Q: [7, 4, 4, 0, 1]
A: 4
Q: [464, -817, -50, 657, 469, -618]
A: -817
Q: [2189, 5623, 6928, 7716, 8015, 6655]
A: 5623
Q: [11, 96, 66, 61, 56, 80, 64]
A: 96
Q: [0, 236, 164, 38, 8, 217]
A: 236
Q: [8, 6, 2, 3, 6, 8, 7]
A: 6
---
[  51  508 -534  718  782 -821]
51

[[1375 6054 4110 5732 5990 4378 6635]
 [4771 6279 5531 7061 6417 3557 7965]
 [4133 2353 7624 7094 4354 4129 5607]]
4133

[[6 3 1 1 1]
 [7 1 1 1 3]
 [6 1 1 1 3]]
6

[  41 -271  372  -45 -599  759]
41

[[1566 6202 7879 6466]
 [3973 5610 3229 4851]
 [1839 3534 7318 7290]]
1839

[1 3 5 7 4]
1

[-455  994  629 -594]
-455

[2703 7944 3483 5128 5636 5881]
2703

[[4 6 5 4 6]
 [9 2 8 7 5]
 [3 8 3 4 5]]
3
---
-33.2 -17.2 51.7 -40.5 -12.1 -20.3
51.8 19.6 -18.4 13.2 18.0 30.8
-33.7 -6.2 -39.6 38.4 -7.1 -24.7
-> -17.2

56.8 -7.4 -32.2 43.8 -66.3 -41.9 -> -7.4

-13.0 25.7 3.2 -13.5 12.2 32.3
11.5 -11.4 -5.3 2.2 -9.6 -33.9
5.9 -13.7 7.8 4.8 -30.2 51.8
-> 25.7

22.7 33.3 -46.9 -34.9 36.9 -23.5
-47.7 0.3 -59.2 -5.8 10.4 -4.8
-46.9 -57.0 -44.4 -24.3 -55.3 54.6
-> 33.3

46.6 -48.3 -43.3 50.5 -34.0 -26.5 -> -48.3

-31.6 -52.0 -56.4 -31.9 -> -52.0

-64.9 41.7 66.2 -40.3 32.7 41.4
-6.8 -1.9 -2.3 -9.9 -3.4 -8.1
6.0 -20.8 -21.0 -0.3 32.6 -16.0
-> 41.7
---
693  247  663  779
583  307  528  601
578  488  608  701
-> 779

-334   309  -146  -776  -678   559  -602 -> -776

-35   -4    5  -10   37   13 -> -10

959  782    2  215 -> 215

-546  -118  -374     9   591   791 -> 9

 787  -821  -841  -806
 553  -528  -605  -665
-> -806

 46  159  141  146
 99  190  101  233
-> 146

9550  1117  3970  6393  7137  6138  7994 -> 6393

6034  8843  3145  9007  7749  7384 -> 9007
---
-54.5,-2.1,-27.1,-29.5,34.2,14.3,29.8
22.0,-42.9,23.2,59.6,-44.7,-5.9,-47.0
-11.6,-21.0,64.5,55.1,-51.5,-48.4,18.9
gives 22.0

-7.5,-56.5,-13.3,-21.6,23.1
-29.8,-65.7,-19.0,-32.4,24.6
gives -29.8

-19.3,18.0,-15.7,34.6,-46.1,34.8,23.9
15.5,32.1,3.2,-42.0,56.4,3.9,39.9
-36.9,-8.4,11.0,29.2,-39.7,15.8,-5.2
gives 15.5

-45.7,-48.5,-41.2,-27.3,-45.1,39.9
-44.3,-47.3,-43.0,-2.5,-47.5,43.9
-34.0,-43.0,5.7,50.1,-40.5,44.6
gives -44.3

17.9,-9.2,6.0,-15.5,13.1,-2.7,12.6
-12.2,10.9,56.1,-38.1,-45.7,35.0,-2.5
-1.1,1.5,5.6,-3.6,-5.5,3.8,0.3
gives -12.2

-3.3,-3.2,-0.6,-4.0,-8.6,-11.9,14.6
29.0,37.0,33.4,29.1,63.3,-10.8,-38.4
1.8,-0.2,-10.6,4.5,15.7,55.1,-48.8
gives 29.0

-11.2,2.7,-20.3,-18.0,-24.8,50.3,3.2
-7.4,-18.5,-30.1,-40.4,-29.0,-45.2,0.8
2.2,52.4,58.1,-21.7,6.3,-2.4,32.0
gives -7.4
---
-23.0 -44.4 -31.2 30.3 -15.0 10.4 62.3
-13.4 -24.8 -9.3 22.3 3.7 13.3 28.2
0.0 14.4 23.6 14.2 22.5 16.3 -22.9
result: 22.5

-22.3 37.5 29.3 6.5 18.8
62.2 -48.5 -12.5 -45.8 -43.7
-27.1 65.5 42.9 -21.9 -3.0
result: 42.9

-10.2 -22.3 37.2 16.5 -0.7 -23.2 6.7
-3.7 -20.8 -53.0 -40.1 12.9 -11.7 -23.0
16.3 -21.6 -35.6 -37.7 13.0 -23.4 -26.9
result: 13.0

2.8 -43.4 42.6 2.2 1.0 -1.1
1.5 -35.5 40.9 -15.9 -5.4 4.9
4.9 -51.9 24.7 28.6 0.9 -4.8
result: 28.6

56.8 56.8 -40.7 -5.1 -41.9 16.5 49.8
27.2 27.2 0.6 -1.8 -48.9 -31.8 23.4
-53.1 -53.1 -7.6 26.4 42.9 30.8 -7.7
result: 42.9

-45.7 -11.3 -9.3 -20.2 -32.1 15.9
-4.5 8.5 -30.1 1.2 37.2 66.3
-2.3 -49.7 -41.0 -3.0 15.3 -4.6
result: -3.0

46.1 40.1 30.2 -40.4 3.0 -20.9
-0.7 6.8 -28.6 66.9 15.4 54.2
-38.7 -11.9 -19.0 29.5 -2.8 -3.3
result: 29.5

-9.8 -26.0 -58.1 6.4 6.0 29.3 -20.2
34.0 -27.3 53.2 44.1 -33.6 15.4 -44.1
5.7 -18.4 32.5 -50.1 1.3 -13.3 -16.3
result: 1.3

35.0 14.5 33.9 21.3 44.4
48.9 31.9 56.1 17.7 32.2
35.1 34.8 45.6 23.4 15.9
result: 45.6

5.3 -3.7 -22.7 62.7 2.0
1.7 3.3 27.4 -0.4 -14.8
0.6 -3.0 2.0 16.3 1.0
result: 2.0
